Below are the code and all the weights of a small trained network. Each question names an input and a class and asks about switching units off, where a switched-off unit gives its printed mean instead of its output.

import numpy as np


def w(rows, s, z=0):
    codes = np.array(rows[::2]) - 128.0
    scale = np.full(codes.shape[1], s)
    scale[-1] = z or s
    return codes * scale


def norm(h):
    return h / np.sqrt((h * h).mean(-1, keepdims=True) + 1e-5)


def f(y):
    return y / 2 * (1 + np.tanh(0.7978845608 * (y + 0.044715 * y**3)))


def log_softmax(a):
    a = a - a.max(-1, keepdims=True)
    return a - np.log(np.exp(a).sum(-1, keepdims=True))


def net(x, mask):
    res = np.array(x, float).reshape(1, 4) / 4 @ E
    u = 0
    for l in range(4):
        y = f(norm(res) @ A[l][:, :-1].T + A[l][:, -1])
        res = res + np.where(mask[u : u + 8], y, B[l][:, -1]) @ B[l][:, :-1]
        u += 8
    return log_softmax(norm(res)[-1] @ U[:, :-1].T + U[:, -1])


A, B = {}, {}
E = w([
[115,111,24,197,158,123,88,112,95,180,138,104],'x0',
[45,124,174,145,65,253,85,128,121,182,109,137],'x1',
[136,88,197,178,134,107,59,137,116,112,246,193],'x2',
[154,16,186,200,188,149,221,129,184,172,94,130],'x3',
],0.0075)
A[0] = w([
[142,139,182,140,149,107,96,157,164,139,230,153,4],'L0N0',
[40,77,140,119,17,215,98,46,128,175,105,147,91],'L0N1',
[185,137,227,58,14,161,161,145,201,49,104,166,146],'L0N2',
[109,206,63,90,55,141,49,141,35,16,158,66,71],'L0N3',
[193,125,3,223,169,160,60,153,82,167,104,134,27],'L0N4',
[111,97,164,109,98,145,144,88,129,23,141,126,12],'L0N5',
[229,138,104,129,196,14,160,18,116,99,129,137,37],'L0N6',
[123,100,176,140,199,121,14,107,127,129,187,169,33],'L0N7',
],0.0032,0.0036)
B[0] = w([
[111,167,108,193,73,87,176,127,116,114,7,147,115],'L0N0',
[77,189,97,152,205,111,152,206,206,71,198,65,229],'L0N1',
[177,220,136,202,237,146,113,112,31,218,123,107,238],'L0N2',
[190,22,113,56,120,125,132,147,163,238,124,170,250],'L0N3',
[186,150,233,90,198,188,94,60,93,81,121,75,161],'L0N4',
[168,226,120,214,158,114,128,80,160,187,81,150,84],'L0N5',
[3,134,141,120,175,175,123,231,157,88,143,101,192],'L0N6',
[106,159,144,166,48,70,200,149,74,132,35,120,144],'L0N7',
],0.0054,0.0024)
A[1] = w([
[80,3,122,26,135,169,129,112,195,124,149,141,28],'L1N0',
[188,112,92,89,174,76,164,87,131,149,130,187,181],'L1N1',
[124,152,106,81,116,135,165,116,146,134,79,67,74],'L1N2',
[100,62,152,100,151,112,105,171,53,122,49,148,147],'L1N3',
[96,133,139,197,173,106,180,185,137,148,113,109,87],'L1N4',
[115,95,3,192,159,137,95,76,75,190,165,124,2],'L1N5',
[147,89,154,139,149,127,90,220,112,166,191,184,140],'L1N6',
[78,118,122,143,149,120,94,131,185,50,161,64,42],'L1N7',
],0.0059,0.0036)
B[1] = w([
[132,103,178,91,77,171,206,168,58,115,162,96,126],'L1N0',
[20,181,140,152,96,179,128,186,174,155,164,71,230],'L1N1',
[131,109,134,255,67,70,125,149,41,78,89,203,177],'L1N2',
[170,142,99,139,105,171,146,158,117,144,153,115,144],'L1N3',
[162,153,82,66,73,118,102,93,120,170,174,83,196],'L1N4',
[202,231,249,153,217,147,97,80,85,148,90,79,207],'L1N5',
[127,158,79,173,38,99,171,123,108,102,27,83,252],'L1N6',
[116,168,166,122,142,114,198,141,62,148,154,117,126],'L1N7',
],0.0059,0.0039)
A[2] = w([
[181,124,64,81,234,51,125,139,167,9,163,154,55],'L2N0',
[71,124,144,124,75,182,83,86,116,178,116,152,56],'L2N1',
[95,131,59,50,139,148,184,49,145,93,14,120,2],'L2N2',
[119,130,214,78,88,139,185,175,121,99,97,159,48],'L2N3',
[157,98,89,106,167,52,144,99,156,92,142,128,58],'L2N4',
[193,203,255,29,110,139,182,138,164,57,117,200,23],'L2N5',
[105,140,69,57,109,111,50,70,83,93,151,153,52],'L2N6',
[125,75,178,193,84,76,75,56,100,58,236,204,27],'L2N7',
],0.0053,0.0033)
B[2] = w([
[59,159,154,113,124,177,164,172,164,111,153,100,251],'L2N0',
[114,148,114,122,175,123,158,180,176,67,162,104,224],'L2N1',
[138,114,151,254,64,43,29,212,140,118,94,181,176],'L2N2',
[153,117,64,177,175,135,71,99,96,121,139,88,168],'L2N3',
[6,118,200,150,147,220,53,182,166,145,121,134,142],'L2N4',
[133,150,126,171,208,102,30,66,101,197,119,53,233],'L2N5',
[160,43,197,80,140,71,143,101,186,176,120,168,228],'L2N6',
[140,141,137,182,69,84,167,185,114,103,13,167,224],'L2N7',
],0.0078,0.0019)
A[3] = w([
[165,12,134,150,158,134,177,97,176,144,131,140,55],'L3N0',
[132,129,104,82,116,117,95,106,118,105,142,160,2],'L3N1',
[126,149,132,120,114,153,182,100,79,101,156,123,197],'L3N2',
[134,137,116,64,105,107,100,104,122,121,147,163,43],'L3N3',
[65,125,143,133,103,208,112,113,139,141,127,151,55],'L3N4',
[132,180,156,118,94,101,134,117,160,149,138,124,179],'L3N5',
[133,146,120,118,147,116,161,142,120,77,154,132,116],'L3N6',
[137,139,75,114,105,138,159,132,113,142,74,109,144],'L3N7',
],0.011,0.0039)
B[3] = w([
[128,189,79,1,63,126,57,120,115,175,133,174,254],'L3N0',
[124,184,132,88,116,108,131,123,134,186,89,105,140],'L3N1',
[136,69,135,95,137,158,124,102,124,68,146,159,159],'L3N2',
[140,133,140,69,100,181,154,115,152,212,100,138,174],'L3N3',
[106,139,92,120,183,14,180,176,181,89,163,75,195],'L3N4',
[143,60,67,136,138,183,173,105,135,121,136,138,219],'L3N5',
[92,119,127,134,120,179,113,120,148,121,139,111,144],'L3N6',
[145,85,202,156,110,120,132,114,110,79,172,191,210],'L3N7',
],0.0089,0.0043)
U = w([
[142,138,106,3,69,124,111,129,155,215,129,161,191],'0',
[31,145,119,135,175,115,168,199,207,78,196,68,133],'1',
[156,114,143,232,58,80,133,155,93,99,53,187,156],'2',
[184,174,155,161,238,146,72,40,89,175,129,73,121],'3',
[143,44,132,97,126,188,136,78,109,75,184,180,6],'4',
],0.013,0.0021)

Each question gives the input, the list of numbers given to net, and the class t.
The units are the neurons (one row each of A and B). Each row of codes is followed by its name. A weight is (code - 128) times the scale printed after its matrix; where a second scale follows, it is the last column's (A, B and U).
mask holds one flag per neuron, layer by layer. A switched-off neuron (its flag False) gives its mean, the last column of its row in B, instead of its output. The means were averaged over made-up inputs and are rounded, as every weight is.
A unit's drop is (log p(t) with every unit on - log p(t) with that unit switched off) / (log p(t) with every unit on - log p(t) with every unit switched off).
The circuit of an input: a set's keep is (log p(t) with only the set's units on - log p(t) with every unit switched off) / (log p(t) with every unit on - log p(t) with every unit switched off). Starting from the 12 units with the biggest drops (on a tie, the unit counted first), units are removed one at a time, each time the one whose removal leaves the highest keep (on an exact tie, the one counted first), for as long as the keep stays at least 0.8.
circuit, biggest first: the units of the circuit, biggest drop first
unit that matters most: the unit with the biggest drop
k most important neurons: the k neurons with the biggest drops, biggest first
k most important neurons of layer l: the k neurons of layer l with the biggest drops, biggest first
drop of u: that unit's drop, to one decimal
input [-6,0,-4,5], class 3: most important neuron => L2N5
input [-2,3,7,6], class 2: 2 most important neurons => L2N7; L0N3
input [5,-4,-4,5], class 0: 3 most important neurons => L3N0; L1N6; L0N2
input [-3,7,-8,-7], class 2: 3 most important neurons => L2N2; L1N2; L1N1
input [-8,-7,-8,-5], class 2: 2 most important neurons => L2N2; L1N2
input [7,-8,3,7], class 1: 3 most important neurons => L0N3; L0N6; L2N0
input [-5,7,8,3], class 2: 2 most important neurons => L2N7; L1N1
input [-5,-4,2,-1], class 3: 2 most important neurons => L2N5; L0N1
input [0,-4,0,4], class 0: 3 most important neurons => L0N1; L3N0; L1N0
input [-4,-8,-4,-6], class 1: 3 most important neurons => L2N0; L3N0; L1N4
input [2,-7,-8,3], class 2: 2 most important neurons of layer 2 => L2N2; L2N1
input [0,2,1,-3], class 4: 2 most important neurons => L0N3; L1N6
input [3,1,0,1], class 4: circuit, biggest first => L0N4; L3N2; L2N5; L2N2
input [-6,8,1,4], class 1: unit that matters most => L3N4
input [-3,8,1,7], class 1: 3 most important neurons of layer 0 => L0N3; L0N1; L0N2
input [-7,6,-1,6], class 3: 2 most important neurons of layer 2 => L2N5; L2N3
input [-8,0,6,-1], class 3: drop of L2N5 => 1.0
input [-5,2,1,7], class 0: drop of L3N0 => 1.6
input [4,-6,-7,8], class 0: drop of L3N0 => 2.1
input [-4,8,6,5], class 1: unit that matters most => L3N4
